Below is a small trained network, with its code and all its weights. Each question gives an input and a class and asks what happens when units are switched off, that is, made to give their printed mean instead of their output.

import numpy as np


def w(rows, s, z=0):
    codes = np.array(rows[::2]) - 128.0
    scale = np.full(codes.shape[1], s)
    scale[-1] = z or s
    return codes * scale


def norm(h):
    return h / np.sqrt((h * h).mean(-1, keepdims=True) + 1e-5)


def f(y):
    return y / 2 * (1 + np.tanh(0.7978845608 * (y + 0.044715 * y**3)))


def log_softmax(a):
    a = a - a.max(-1, keepdims=True)
    return a - np.log(np.exp(a).sum(-1, keepdims=True))


def net(x, mask):
    res = np.array(x, float).reshape(1, 3) / 4 @ E
    u = 0
    for l in range(2):
        y = f(norm(res) @ A[l][:, :-1].T + A[l][:, -1])
        res = res + np.where(mask[u : u + 14], y, B[l][:, -1]) @ B[l][:, :-1]
        u += 14
    return log_softmax(norm(res)[-1] @ U[:, :-1].T + U[:, -1])


A, B = {}, {}
E = w([
[144,142,185,198,70],'x0',
[45,60,41,255,177],'x1',
[38,241,129,139,104],'x2',
],0.0093)
A[0] = w([
[207,170,91,125,121,121],'L0N0',
[170,135,156,144,56,206],'L0N1',
[202,165,163,104,70,100],'L0N2',
[61,65,106,131,135,163],'L0N3',
[100,128,102,116,203,4],'L0N4',
[106,191,146,89,137,74],'L0N5',
[95,142,63,83,97,149],'L0N6',
[36,143,135,159,153,157],'L0N7',
[105,254,107,54,119,31],'L0N8',
[97,105,42,10,226,211],'L0N9',
[126,73,198,111,135,154],'L0N10',
[92,123,209,103,56,224],'L0N11',
[128,208,155,90,144,94],'L0N12',
[164,87,64,198,155,85],'L0N13',
],0.0098,0.002)
B[0] = w([
[113,99,96,110,144,143],'L0N0',
[48,116,130,121,139,177],'L0N1',
[94,139,85,155,129,204],'L0N2',
[186,140,114,102,161,193],'L0N3',
[85,177,94,105,125,151],'L0N4',
[177,174,125,139,94,167],'L0N5',
[130,254,79,132,180,156],'L0N6',
[130,160,163,90,136,196],'L0N7',
[206,196,132,129,100,221],'L0N8',
[87,172,201,146,179,254],'L0N9',
[123,85,84,158,127,152],'L0N10',
[95,112,160,153,111,188],'L0N11',
[164,96,85,63,68,183],'L0N12',
[168,131,102,133,106,213],'L0N13',
],0.0093,0.0065)
A[1] = w([
[94,158,191,142,33,197],'L1N0',
[57,109,188,153,91,140],'L1N1',
[235,100,52,207,201,222],'L1N2',
[83,132,101,176,129,173],'L1N3',
[108,176,254,205,119,212],'L1N4',
[173,70,106,175,79,190],'L1N5',
[142,151,125,45,24,157],'L1N6',
[173,132,198,115,139,254],'L1N7',
[119,160,219,156,125,191],'L1N8',
[36,51,168,29,167,223],'L1N9',
[122,189,126,122,147,128],'L1N10',
[153,81,191,111,14,135],'L1N11',
[156,63,52,185,111,136],'L1N12',
[107,167,58,142,70,131],'L1N13',
],0.0099,0.0025)
B[1] = w([
[159,114,117,223,114,211],'L1N0',
[144,19,161,192,66,149],'L1N1',
[106,74,102,2,38,254],'L1N2',
[148,54,147,59,94,162],'L1N3',
[69,46,127,118,117,202],'L1N4',
[52,212,47,91,140,185],'L1N5',
[190,116,135,146,120,223],'L1N6',
[106,27,104,187,147,179],'L1N7',
[88,70,111,160,141,174],'L1N8',
[207,141,220,214,187,167],'L1N9',
[200,102,72,172,52,176],'L1N10',
[26,183,108,106,146,202],'L1N11',
[189,135,27,43,121,194],'L1N12',
[228,134,219,66,171,159],'L1N13',
],0.0066,0.0069)
U = w([
[41,18,170,216,22,141],'0',
[90,18,8,15,97,201],'1',
[36,230,71,110,245,6],'2',
[210,210,171,116,33,247],'3',
[187,27,245,94,234,25],'4',
],0.012,0.0022)

Each question gives the input, the list of numbers given to net, and the class t.
The units are the neurons (one row each of A and B). Each row of codes is followed by its name. A weight is (code - 128) times the scale printed after its matrix; where a second scale follows, it is the last column's (A, B and U).
mask holds one flag per neuron, layer by layer. A switched-off neuron (its flag False) gives its mean, the last column of its row in B, instead of its output. The means were averaged over made-up inputs and are rounded, as every weight is.
A unit's drop is (log p(t) with every unit on - log p(t) with that unit switched off) / (log p(t) with every unit on - log p(t) with every unit switched off).
The circuit of an input: a set's keep is (log p(t) with only the set's units on - log p(t) with every unit switched off) / (log p(t) with every unit on - log p(t) with every unit switched off). Starting from the 12 units with the biggest drops (on a tie, the unit counted first), units are removed one at a time, each time the one whose removal leaves the highest keep (on an exact tie, the one counted first), for as long as the keep stays at least 0.8.
units of the circuit, in order: the units of the circuit, biggest drop first
most important unit: the unit with the biggest drop
k most important neurons: the k neurons with the biggest drops, biggest first
top k neurons in layer l: the k neurons of layer l with the biggest drops, biggest first
drop when u is switched off: that unit's drop, to one decimal
input [-4,2,-2], class 2: top 2 neurons in layer 0	L0N9, L0N4
input [-8,-4,2], class 3: units of the circuit, in order	L0N8
input [-8,4,-7], class 4: 2 most important neurons	L0N9, L1N9
input [5,-4,4], class 0: units of the circuit, in order	L0N11, L1N4
input [2,-4,-6], class 1: top 3 neurons in layer 0	L0N9, L0N10, L0N7
input [1,5,8], class 3: units of the circuit, in order	L0N9, L1N13, L1N11
input [2,-6,-5], class 4: top 4 neurons in layer 1	L1N9, L1N2, L1N10, L1N4
input [3,-8,-8], class 4: 3 most important neurons	L1N9, L0N13, L0N1
input [3,-3,-4], class 0: 4 most important neurons	L0N1, L0N13, L0N8, L0N3
input [0,8,5], class 1: top 4 neurons in layer 0	L0N9, L0N1, L0N3, L0N13
input [3,-8,-6], class 0: 2 most important neurons	L0N3, L0N11
input [5,-8,-1], class 0: 2 most important neurons	L0N11, L0N1
input [-6,1,-7], class 4: 2 most important neurons	L0N9, L1N9
input [0,-5,-6], class 4: 2 most important neurons	L1N9, L0N8
input [4,3,7], class 0: top neuron in layer 1	L1N4
input [-6,0,-8], class 4: 2 most important neurons	L0N9, L1N9
input [-8,-5,0], class 3: top 2 neurons in layer 0	L0N8, L0N12
input [7,-2,-8], class 1: top 2 neurons in layer 1	L1N12, L1N5
input [-5,2,-6], class 4: top 2 neurons in layer 0	L0N9, L0N8
input [-6,2,-3], class 4: most important unit	L0N9
input [-4,-1,4], class 3: drop when L0N8 is switched off	0.2
input [3,-2,-6], class 1: drop when L0N9 is switched off	0.8
input [-2,1,5], class 3: drop when L0N8 is switched off	0.1
input [6,6,0], class 1: drop when L0N9 is switched off	0.3
